Each row has a name. After each piece below comes the name of the row it's from, unless a question asks for something else. Each question is about the rows just above it. Places in a row count from 1.

Q965: [115 113 109  67 121 106 144  95 132 130 100 128 158 157  83  91 127 118
  69 103 154 162 162 103  92 141 145  87 106 139  98 113 196 140 136 127
  64 163 109 169  91 124  68 142 139  97 144 156 139 114 169 131 117 146
 129 132 169 105 126 201 137]
Q929: [113 104 142 169 111 129  88  26 125 128 162 102 156 119 109 195 153  79
 181 152 110 119 124  72 202 101  99 114 131 102 127 109 138 117 108 140
 127 127 174 124 118 152 128 133 141 109 102 150 129 173  96  94 127  91
 145 147 104 174 129 126 124]
Q264: [115 121  92  56 118 116 163 107 113 136 103 150 188 171 125  92 122 131
  93 102 154 167 178 134  93 155 122  81 129 126 130 114 191 118 156 123
 103 149 126 167 109 118  43 141 167 105 123 158 159 128 167 141 128 128
 133 138 167  92 142 187 129]
Q300: [122 139 133  65 141 132 156 124 139 121 119 148 170 150  47  99 133 105
  72  76 163 141 142 107  91 149 135 173 105 137 118 114 155 140 140 142
  78 137 117 194 130 141 109 157 127 109 207 162 118 106 153 133  83 165
 137  95 174 139 129 157 137]
Q234: [ 89 179 135  98 128 124 118 145 123 127 131 181 147 153  77  84 144 151
  72 144 147 115  82 126  59 162 169 112 128 181 102 123 126 164 117 135
 109 132 146 129  71 141 111 115 137  96 161 118 105 129 156 158 120  88
  60 100 121  86  90 177 116]
Q350: [144 111 122 140 142 144 180 190 137 132 106 137 127 129 197 118  57 187
 151  79 130 148 186 190 126 115 122 148 140 103 147 154 100 112 139 135
 150 125  83 132 199 105 122 151 132 163 131 110 162  97 147 138 145 166
 143 123 147  98 124  74 137]
Q314: [165 125 114  90 141  83 121 133 148 116 109 131  97 125  76  93 156 122
  49 127 130 135  95 104  76 149 187 134 100 148  92 134 168 168 114 101
  93 171  99 132  57 159 113  97 112  97 145 117 107 101 145 106 130 146
 128 149 130 140 126 199 150]
Q710: [116 115 136 161 118  92  78  85 149 124 128 109  86 115  93 135 140 133
 100 165 113 117  90  77 115 145 193 154 111 152  64 131 145 172  82 124
  86 166 121  98  52 148 134 105 106  96 109 104 110 128 136 110 148 101
  92 148  97 122  89 179 136]
Q530: [184 111 145 149 169 115 160 149 174 104 128 166 134 110 106 137  77 168
 110  55 121 132 131 137 135  91 173 149 118 106 115 167 101 161  91 132
 138 165  83 147 147 189 126 127 124 113 193  95 134  83 138  81 137 166
 143 133 121 159 102 105 166]
Q259: [ 82 126 141 125 124 144 152 170 149 138  94 115 111 138 123  89  71 175
  99  95 154 140 174 142  98 120 148 131 117 156  89 133 120 141 130 159
  66 134  79 151 158  81 141 174 102 152 164 126 135  89 173 172 115 167
  97  88 166  68  92 117 124]
Q749: [ 66 144 167 172 106 152  71  84 130 134 156  94 107 115  76 158 158  90
 148 177 128  90  88  74 165 109 115 126 120 158 101 105 106 137 109 158
  90 102 164 118 118 113 193 146  99 134 136 143  94 157 109 148  99 100
  96  95 113 140 103 114 105]
Q681: [115 116  91  88 133  89 155 101 139 123  97  99 129 131 135 121 122 111
 101  90 130 172 180 119 131 128 133 119 107  92 124 130 198 120 141 101
 105 173  88 156 116 138  73 126 135 117 110 146 157 106 142  90 142 178
 190 174 161 150 165 171 159]
Give the next 3 entries after [116 115].  [136 161 118]
[149 173  91 135] is which row, read backwards?  Q530
Q264 in full:  [115 121  92  56 118 116 163 107 113 136 103 150 188 171 125  92 122 131
  93 102 154 167 178 134  93 155 122  81 129 126 130 114 191 118 156 123
 103 149 126 167 109 118  43 141 167 105 123 158 159 128 167 141 128 128
 133 138 167  92 142 187 129]
Give the next 3 entries after [125  83 132 199 105 122 151].  [132 163 131]
Q681 in full:  [115 116  91  88 133  89 155 101 139 123  97  99 129 131 135 121 122 111
 101  90 130 172 180 119 131 128 133 119 107  92 124 130 198 120 141 101
 105 173  88 156 116 138  73 126 135 117 110 146 157 106 142  90 142 178
 190 174 161 150 165 171 159]

Q314: [143 100 163 117 141 190 163 151 113 201]
Q710: [140  95 171 119 135 184 171 155 108 203]
Q929: [108 185  95 155 140 119 135 171 203 171]
Q234: [124  82 202 130 109 131 202 168 136 197]
Which row holds these entries in another order? [ 82 109 124 130 131 136 168 197 202 202]  Q234
Which row holds these entries in another order? [119 135 184 171 155 108 203 140  95 171]  Q710
Give the next 3 entries after [185  95 155 140 119 135].  [171 203 171]
Where in the named rows is [168]?  Q234, 8
Where in the named rows is [130]?  Q234, 4
Where in the named rows is [117]?  Q314, 4
Which row holds [163 190 141] read backwards?  Q314

Q259: [126 135 136 120 125 133 119 123 115 130  87 132 144 144 139 149 100 102
  97 157 145 132 131 149]
Q749: [157 132 145 136 131 135 144 126 133 100 126 120 102 144 123 149  87 130
 132 119  97 149 115 139]
Q350: [120  81  98 161 150 129 119 100 208 154 125  93 190 208 154 115 126 107
 222 132 111  86 112 149]
Q300: [120  81  98 161 150 129 119 100 208 154 125  93 190 208 154 115 126  77
 222 132 111  86 112 149]
Q965: [100  88 166 130 132 147 142 143 127 121  84 132 146 145 116 107 222 126
 115 131 147 128 164 146]
Q300 in full:  [120  81  98 161 150 129 119 100 208 154 125  93 190 208 154 115 126  77
 222 132 111  86 112 149]
Which row holds [147 131 115 126 222 107 116] read backwards?  Q965
Which row holds [132  87 130 115 123] read backwards?  Q259
which: [120  81  98 161 150 129 119 100 208 154 125  93 190 208 154 115 126  77
 222 132 111  86 112 149]  Q300
Which row holds these entries in another order? [139 115 149  97 119 132 130  87 149 123 144 102 120 126 100 133 126 144
 135 131 136 145 132 157]  Q749
[222 107 126 115] is which row, read backwards?  Q350

Q681: [113 146 134 127  90 136 200]
Q300: [108 138  94  63 166 140 131]
Q965: [ 91 137 103  96 176 176 126]
Q929: [134 200 113 137  90 127 146]
Q710: [140  63 138  95 131 108  89]
Q264: [170 122 117  98 139 121 102]
Q259: [131 157 148 194 133 125 142]
Q350: [ 91 139 103  85 179 163 128]
Q530: [ 92 140 102  78 176 154 129]
Q234: [114 113 200 112  71 133  63]
[146 134 200 113 137  90 127] is which row reordered?  Q929
Put [154 129  92 140 102  78 176] back in order: which row is it?  Q530
[131 140 166  63  94 138 108] is which row reordered?  Q300
Row and place of [122] in the named rows:  Q264, 2
What are the next 3 entries after [113 200]?  [112  71 133]

Q710: [126 112 108  63 116 175  96 185 129  28 132 154 108 173 116 152 116 131
 139 144 131 189 135 134  92 105  55 159 111 128  82 100 106 116 122 167
 145]
Q234: [124 118 132 131 126 133 125 128 135 126 131 132 122 133 127 133 128 127
 123 130 129 120 131 128 123 128 122 130 124 122 134 127 110 124 129 108
 150]
Q530: [124 118 132 131 126 133 125 128 135 126 131 132 122 133 127 133 128 127
 123 130 129 120 131 128 123 128 122 130 124 122 134 127 121 129 122 125
 121]
Q749: [122 123 134 139 125 153 112 125 139 140 129 137 113 136 136 137 130 132
 109 110 127 122 119 125 128 133 104 132 140 114 145 126 114 138 130 129
 114]
Q314: [116  90 132 112 109 147 124 102 126 162 144 142 153 124 122 119 133 188
 147  82 142 178 149 123 146 157 130 126 122 174 121 179 100 127 129 111
 155]
Q929: [126 112 108  63 116 175  96 185 129  28 132 154 108 173 116 152 116 132
 139 144 131 189 135 134  92 105  55 159 111 128  82 100 106 116 122 167
 145]
Q710 in full:  [126 112 108  63 116 175  96 185 129  28 132 154 108 173 116 152 116 131
 139 144 131 189 135 134  92 105  55 159 111 128  82 100 106 116 122 167
 145]

Q350: [195  52  82  98 170 207 102]
Q300: [165 136 167 183  45  97  87]
Q681: [167  45 136 165 183  97  55]
Q234: [ 82 102  98  52 207 196 170]
Which row holds [ 97 183 165 136  45 167] read backwards?  Q681
Which row holds these entries in another order? [102 195  52  82  98 170 207]  Q350

Q350: [ 79  60  86 106 141 108]
Q264: [170  87 134 155 180 111]
Q234: [128 110 170 122 113  79]
Q530: [142 116  73 103  82  42]
Q749: [170  79 128 113 123 110]
Which row holds [155 134  87 170] read backwards?  Q264
What are the next 3 entries after [128 110]?  [170 122 113]
[110 123 113 128  79 170] is which row reordered?  Q749
Where in the named rows is [60]?  Q350, 2
The next 3 entries after [110 170]:  [122 113  79]
Which row holds these entries in another order? [106 141 108  79  60  86]  Q350
Row and place of [111] in the named rows:  Q264, 6

Q259: [123 105 127 125  60 172 121 120]
Q681: [136 133 147 137 140  96 140  98]
Q749: [128 135 142 128 130 115  40 117]
Q530: [ 92 148 117 150  85 124 133  81]
Q314: [112 145 129 106 158 125 123  84]
Q264: [133 152 157 130 143 154 143 127]
Q350: [136 133 147 137 108 127 109 114]
Give the next 3 entries after [128 135].  [142 128 130]
Give the next 3 entries after [123 105 127].  [125  60 172]

Q965: [150 130 187 156  55  96 117 107 103  78 117  76 164 136]
Q234: [108 105 129  85  78  85 104 158 156 105 128 156  91 174]
Q929: [120 151 158 213 125 165 144 100  87 120 122  82 231 101]
Q314: [185  86  41 109  74 149 155 155 118 117 123 167 141 123]
Q749: [ 59 143  66 172 220 210 154 148 133 192 140 175 189 109]
Q350: [ 82 105 122  94  77  93 102 169 160 108 129 168 110 183]
Q300: [131 121 180 142  41  86 109 123 117  74 118  95 155 155]
Q710: [149 167 140 123  41  86 109 123 117  74 118 185 155 155]
Q530: [ 99 141 123 178 149 167 140 126 114 141 128 125 193 116]
Q264: [ 99 141 123 178 114 167 140 126 114 141 128 125 193 116]
Q259: [ 49 136  55 155 220 205 149 161 146 194 142 192 173 120]
Give the next 3 entries after [140 123].  [ 41  86 109]
The next 3 entries after [149 167 140 126]:  [114 141 128]
Q264 in full:  [ 99 141 123 178 114 167 140 126 114 141 128 125 193 116]
[155 155 185 118  74 117 123 109  86  41 123 140 167 149] is which row reordered?  Q710

Q965: [109 150 149 115 127 109 115 102 132 101 146 121 128 151 143]
Q264: [134 134 138 134 111 129 129 109 131 118 129 137 132 120 134]
Q234: [164 160 181 171  62 143 138  57 153  95 128 107 141 109 122]
Q749: [149 161 199  67 147 132 180 123 172 148 134 107  87 111 158]
Q530: [106 110 213  53  50 144 217 159 108 190 214  59 194  72  96]
Q300: [164 160 181 171  62 143 138  57 153  95 137 177 158 101 163]
Q259: [156 170 156 162 161 157 159 154 149 147 165 167 158 175 165]
Q530 in full:  [106 110 213  53  50 144 217 159 108 190 214  59 194  72  96]
Q264 in full:  [134 134 138 134 111 129 129 109 131 118 129 137 132 120 134]

Q300: [ 89 105  57 130  88 101  89 143 160]
Q749: [104  96 188 153 156  73 154  76 109]
Q681: [155 209 133 147 144 187 119 170 138]
Q530: [128 101 135 173 219 127 147 109  92]
Q259: [ 89 105  57 130  88  96  85 147 164]
Q710: [107  57 134 148 143 181 119 174 142]
Q965: [ 86  80  82  62  79 143 125 127 121]
Q314: [119  94 144  45  72 147 154 108 111]
Q929: [ 97 122  65 142  88  92  81 154 175]
Q965 in full:  [ 86  80  82  62  79 143 125 127 121]
The row with [ 89 105  57 130  88 101  89 143 160] is  Q300
Q749 in full:  [104  96 188 153 156  73 154  76 109]
Q530 in full:  [128 101 135 173 219 127 147 109  92]
[175] is at row and place  Q929, 9

Q234: [122 128  55 135 135 142 154 163 129 116  59 114 142 123  77  87 138 132
 147  79 143 128 137 115 151 128 192]
Q264: [103 128 150 105 113 129 136  54  96 154 145 117 147 125 133 112 177 106
 168 105 130 128 132 133 154 129 101]
Q300: [168 135  93 120 124 150 134  98 222 127  93 124 103 138 105 126 174 174
  92 124 144 128 124 142 107 129  29]
Q234 in full:  [122 128  55 135 135 142 154 163 129 116  59 114 142 123  77  87 138 132
 147  79 143 128 137 115 151 128 192]
Which row holds this, read backwards? [120  93]  Q300
Give the next 3 entries after [222 127  93 124 103 138 105 126 174].  [174  92 124]

Q314: [ 91 151  75 150 136  79 134 148]
Q259: [127  88 130  85 144 146 131 155]
Q264: [ 91  75 151 156 171 134 149 113]
Q234: [ 95 168 174 117 145 208  95 109]
Q681: [131  88 127 146 130 155 145  85]
Q965: [116 140 118  74 135 104 109 139]
which: [127  88 130  85 144 146 131 155]  Q259
[144] is at row and place  Q259, 5
Q259 in full:  [127  88 130  85 144 146 131 155]
What are the next 3 entries after [ 91 151  75]?  [150 136  79]
[109  95 208 145 117 174 168  95] is which row reordered?  Q234
Which row holds these entries in another order? [ 88 146 130 145 127 131  85 155]  Q681

Q530: [109 151 144 144 129 109 133 149 144 132 138 118 131 157 137 128 113 136
 133 133 133 160 156 122 112 121 125 133 117 103 139 140 126  92 132]
Q314: [135 148 149  88 128 105 152 135  77 136 119 148 149  62 162 130 112 141
 143 115 130 166 187 146 110 129 120 135 117 128 182 152 115 120 117]
Q929: [106 154 133 107 132 128 168 149 148 124 121 138 128 130 128 127 139 135
 135 127 130 165 130 139 142 125 128 126 140 109 133 126 130  98 127]
Q681: [106 168 136  79 128 172 190 116 141 129 116 127 141 173 149 125 168 124
 122 115 119 114 156 124 163 124 134 131 155 114  99 146 109 115 112]
Q300: [163 100 180 106 138  49  88 124 146 130 122 114 134 162 138 129 148 160
 151 122 134 224 155 112 146 134 104 129 140 162  83 138 131 175 121]
Q234: [139 136 115 127 124 188 127 151 104 127 133 134 128 110 126 125 175 119
 119 130 140 102 131 132 170 127 140 126 160 127 134 120 142 134 128]
Q749: [118 113 119  91 125 165  97 132 149 134 111 111 150 160 164 130 133 113
 122 111 125  89 201 107 134 130 131 138 129 124  75 168 137 131 117]
Q264: [ 94 143 135 185 136 111 147 124 110 122 138 123 117 127 109 123 176 141
 136 145 117 170  97 120 174 125 126 124 159 105 118 114 118  99 145]
Q710: [104 158 160 166 121 112 181 134  83 128 131 136 121 193 118 127  98 127
 133 137 140 116 107 116  97 123 119 124 106  92  79 109 145  78 135]
Q965: [155 113 142 171 133 159 101 130 139 133 153 119 116 150 109 131 109 127
 124 148 128 122 103 120 112 136 138 125 119 157 117 109 124 152 146]
Q259: [169 104 140 132 124 150  84 132  57 126 134 107 130 158 133 125 147 126
 129 131 121 129 139 109 143 132 137 129 138 160 102 131 106 162 127]
Q350: [117 144 144 129  92 133 131 128 109 140 136 132 144 157 109 137 122 102
 113 138 126 133 133 139 112 149 125 132 133 160 151 121 118 156 133]
Which row holds these entries in another order? [149 125 168 124 122 115 119 114 156 124 163 124 134 131 155 114  99 146
 109 115 112 106 168 136  79 128 172 190 116 141 129 116 127 141 173]  Q681
Give the next 3 entries after [132 124 150].  [ 84 132  57]
Which row holds these entries in another order? [132  92 126 140 139 103 117 133 125 121 112 122 156 160 133 133 133 136
 113 128 137 157 131 118 138 132 144 149 133 109 129 144 144 151 109]  Q530
Which row holds this, read backwards? [122 156 160 133 133 133 136 113]  Q530
which: [106 168 136  79 128 172 190 116 141 129 116 127 141 173 149 125 168 124
 122 115 119 114 156 124 163 124 134 131 155 114  99 146 109 115 112]  Q681
Where in the named rows is [173]?  Q681, 14

Q710: [139 118 140 140 126 140 136 137 159 149 135 144 121 141 152 146 120 149
 129 163 151 134 128 141 145 129 132 154 172 140 154 156 169 149 129 123
 143 127  93 143 134 135 161 137 114]
Q350: [119 117 138 124 142 136 132 136 127 141 127 132 156 127 163 119 132 123
 168 139 133 136 138 161 113 123 133 154 156 125 142 118 149 123 160 145
 137 133 132 167 120 120 149 131 129]
Q264: [129 120 139 126 169 140 121 136 139 166 126 126 135 139 137 161 125 174
 131 150 131 129 138 149 122 125 129 154 145 140 161 138 154 174 137 127
 128 129 119 205 125 125 136 127 136]
Q681: [132 118 140 126 144 137 149 159 136 141 135 140 121 140 141 142 126 153
 148 141 131 133 153 145 105 135 128 154 151 138 147 132 146 153 160 125
 139 132 148 188 128 136 124 123 150]
Q965: [154 161 138 136 126 122 139 125 174 140 139 129 129 125 125 137 131 139
 127 154 120 136 137 129 129 166 174 140 149 138 161 145 205 126 126 127
 150 125 135 119 128 169 131 136 120]
Q300: [138 150 131 145 140 129 125 161 127 150 120 129 119 121 126 125 135 139
 169 136 127 126 154 136 161 136 125 139 174 129 139 138 128 205 174 131
 137 166 125 137 126 154 140 129 122]
Which row holds these entries in another order? [128 120 166 125 125 139 161 137 129 125 127 169 140 129 139 140 126 161
 135 122 126 136 138 136 154 119 150 129 127 205 174 131 131 126 154 129
 138 139 125 121 174 136 137 149 145]  Q264
Which row holds these entries in another order? [131 161 166 121 161 138 122 145 140 138 140 139 126 120 128 125 136 126
 137 149 135 131 125 127 129 127 125 154 119 139 129 174 137 126 136 174
 136 150 125 139 129 169 129 154 205]  Q264
Which row holds [153 133] read backwards?  Q681
[140 121 140 135 141 136 159 149 137 144 126 140] is which row, read backwards?  Q681

Q314: [155 164 135 173 177  66]
Q530: [119  94  92 163 116 122]
Q264: [131 109 139 166 130 147]
Q350: [126 109 109 123  96 200]
Q300: [112  68 166 136 102 159]
Q259: [139 110 147 166 131 130]
Q965: [142 131 118 125 121 120]
Q710: [131 126 115 128  95 102]
Q749: [ 33  94 124  96  99 148]
Q681: [100 115 161  96 135 160]
Put [130 131 166 147 110 139] back in order: which row is it?  Q259
Give the next 3 entries after [115 161].  [ 96 135 160]

Q929: [132 128 139 132 121 133 124 123 127 131 121 125 121 129 125 135 135]
Q264: [117 135 158 168 151 109  89 117 158 139 147 153 125  94 122 100 103]
Q710: [125 126 128 120 132 133 120 117 117 132 138 126 122 135 127 125 127]
Q350: [126 119 114 140 121 110 139 141 129  97 104 120 136 116 114 113 115]
Q749: [127 139 148 143 113 136 121 106 149 151 114 114 118  98 142 142 122]
Q530: [119 100  83  89 159  88 154 210  83  70 139 191 156 199  61  91 169]
Q965: [131 100  83  89 159  88 154 210  83  70 139 191 156 199  61  91 169]
Q681: [121 110 139 138 130 147  84  82  96 158 165 123  92 147 134 131 132]
Q234: [127 129 129 127 132 133 125 123 124 131 135 127 126 132 129 127 127]
[141 139 110 121] is which row, read backwards?  Q350
Which row holds these entries in another order? [ 89  94 100 103 109 117 117 122 125 135 139 147 151 153 158 158 168]  Q264
Give the next 3 entries after [139 141].  [129  97 104]

